Below is a small trained network, with its code and all its weights. Each question gives an input and a class and asks what happens when units are switched off, that is, made to give their printed mean instead of their output.

import numpy as np


def w(rows, s, z=0):
    codes = np.array(rows[::2]) - 128.0
    scale = np.full(codes.shape[1], s)
    scale[-1] = z or s
    return codes * scale


def norm(h):
    return h / np.sqrt((h * h).mean(-1, keepdims=True) + 1e-5)


def f(y):
    return y / 2 * (1 + np.tanh(0.7978845608 * (y + 0.044715 * y**3)))


def log_softmax(a):
    a = a - a.max(-1, keepdims=True)
    return a - np.log(np.exp(a).sum(-1, keepdims=True))


def net(x, mask):
    res = np.array(x, float).reshape(1, 7) / 4 @ E
    u = 0
    for l in range(2):
        y = f(norm(res) @ A[l][:, :-1].T + A[l][:, -1])
        res = res + np.where(mask[u : u + 6], y, B[l][:, -1]) @ B[l][:, :-1]
        u += 6
    return log_softmax(norm(res)[-1] @ U[:, :-1].T + U[:, -1])


A, B = {}, {}
E = w([
[127,131,133,140],'x0',
[125,124,116,93],'x1',
[129,128,129,135],'x2',
[76,255,70,105],'x3',
[111,96,42,152],'x4',
[55,97,140,120],'x5',
[125,126,128,122],'x6',
],0.0081)
A[0] = w([
[133,100,37,177,115],'L0N0',
[10,122,170,119,167],'L0N1',
[130,169,211,127,1],'L0N2',
[120,161,209,99,41],'L0N3',
[148,56,128,100,35],'L0N4',
[218,192,109,135,159],'L0N5',
],0.014,0.0027)
B[0] = w([
[43,57,112,50,251],'L0N0',
[249,122,22,110,253],'L0N1',
[53,72,107,83,177],'L0N2',
[39,79,111,94,189],'L0N3',
[139,155,148,234,200],'L0N4',
[193,94,35,105,232],'L0N5',
],0.015,0.0048)
A[1] = w([
[82,252,52,112,148],'L1N0',
[81,166,145,236,98],'L1N1',
[137,94,26,146,163],'L1N2',
[198,192,85,209,113],'L1N3',
[105,36,124,54,146],'L1N4',
[55,87,178,122,252],'L1N5',
],0.012,0.0024)
B[1] = w([
[109,54,191,254,181],'L1N0',
[143,212,125,132,138],'L1N1',
[169,197,191,82,247],'L1N2',
[63,169,118,92,159],'L1N3',
[79,150,160,130,219],'L1N4',
[104,203,80,117,166],'L1N5',
],0.015,0.011)
U = w([
[119,141,135,128,254],'0',
[47,72,129,105,85],'1',
[151,114,125,254,100],'2',
[128,153,124,116,130],'3',
[209,85,92,100,55],'4',
],0.014,0.0056)

Each question gives the input, the list of numbers given to net, and the class t.
The units are the neurons (one row each of A and B). Each row of codes is followed by its name. A weight is (code - 128) times the scale printed after its matrix; where a second scale follows, it is the last column's (A, B and U).
mask holds one flag per neuron, layer by layer. A switched-off neuron (its flag False) gives its mean, the last column of its row in B, instead of its output. The means were averaged over made-up inputs and are rounded, as every weight is.
A unit's drop is (log p(t) with every unit on - log p(t) with that unit switched off) / (log p(t) with every unit on - log p(t) with every unit switched off).
The circuit of an input: a set's keep is (log p(t) with only the set's units on - log p(t) with every unit switched off) / (log p(t) with every unit on - log p(t) with every unit switched off). Starting from all 12 units, units are removed one at a time, each time the one whose removal leaves the highest keep (on an exact tie, the one counted first), for as long as the keep stays at least 0.8.
circuit, biggest first: the units of the circuit, biggest drop first
most important unit: the unit with the biggest drop
top k neurons in layer l: the k neurons of layer l with the biggest drops, biggest first
drop when u is switched off: that unit's drop, to one decimal
input [3,4,-8,8,5,-6,-2], class 2: most important unit : L1N0
input [3,-7,-8,-8,-5,-4,-3], class 2: circuit, biggest first : (L0N0 L1N2)
input [-3,0,-8,-8,6,-2,-6], class 2: top 3 neurons in layer 0 : (L0N4 L0N3 L0N2)
input [3,7,7,-5,0,4,8], class 3: circuit, biggest first : (L1N0 L1N3 L0N4 L0N0)
input [-5,6,1,-8,-5,-1,-6], class 2: circuit, biggest first : (L0N4 L0N0)
input [-1,6,-2,-2,-6,1,1], class 1: top 2 neurons in layer 0 : (L0N3 L0N2)
input [4,7,-4,2,7,8,4], class 4: top 2 neurons in layer 1 : (L1N3 L1N5)
input [-5,0,2,4,-1,-8,4], class 4: top 2 neurons in layer 0 : (L0N5 L0N4)
input [2,0,-3,6,-8,-8,5], class 1: top 4 neurons in layer 0 : (L0N2 L0N3 L0N1 L0N4)
input [-6,-3,8,7,-6,-5,-2], class 2: top 2 neurons in layer 0 : (L0N0 L0N1)
input [1,5,-7,5,-7,2,2], class 1: top 2 neurons in layer 0 : (L0N3 L0N2)
input [1,-3,6,4,-8,-4,-2], class 1: top 3 neurons in layer 0 : (L0N2 L0N3 L0N1)
input [5,-2,-4,7,8,-7,7], class 1: circuit, biggest first : (L0N0 L1N0)
input [2,-2,6,1,-1,-6,0], class 4: circuit, biggest first : (L0N5)
input [-4,-1,1,4,3,6,2], class 4: top 2 neurons in layer 0 : (L0N1 L0N4)
input [2,-4,-3,6,-7,5,2], class 1: top 3 neurons in layer 1 : (L1N0 L1N5 L1N1)
input [-4,8,4,6,-3,-7,-2], class 4: top 2 neurons in layer 1 : (L1N4 L1N5)
input [-4,2,-5,-3,3,-4,-2], class 0: top 2 neurons in layer 0 : (L0N1 L0N4)
input [-3,0,7,0,-4,-6,1], class 4: top 2 neurons in layer 0 : (L0N5 L0N0)
input [-1,5,-8,6,-4,7,-5], class 4: most important unit : L0N1
input [-2,-6,-7,8,-5,3,4], class 2: drop when L1N0 is switched off : 1.1
input [6,-1,6,-8,5,5,2], class 2: drop when L0N3 is switched off : 0.1
input [-2,3,4,-8,-2,-6,7], class 2: drop when L0N4 is switched off : 0.3
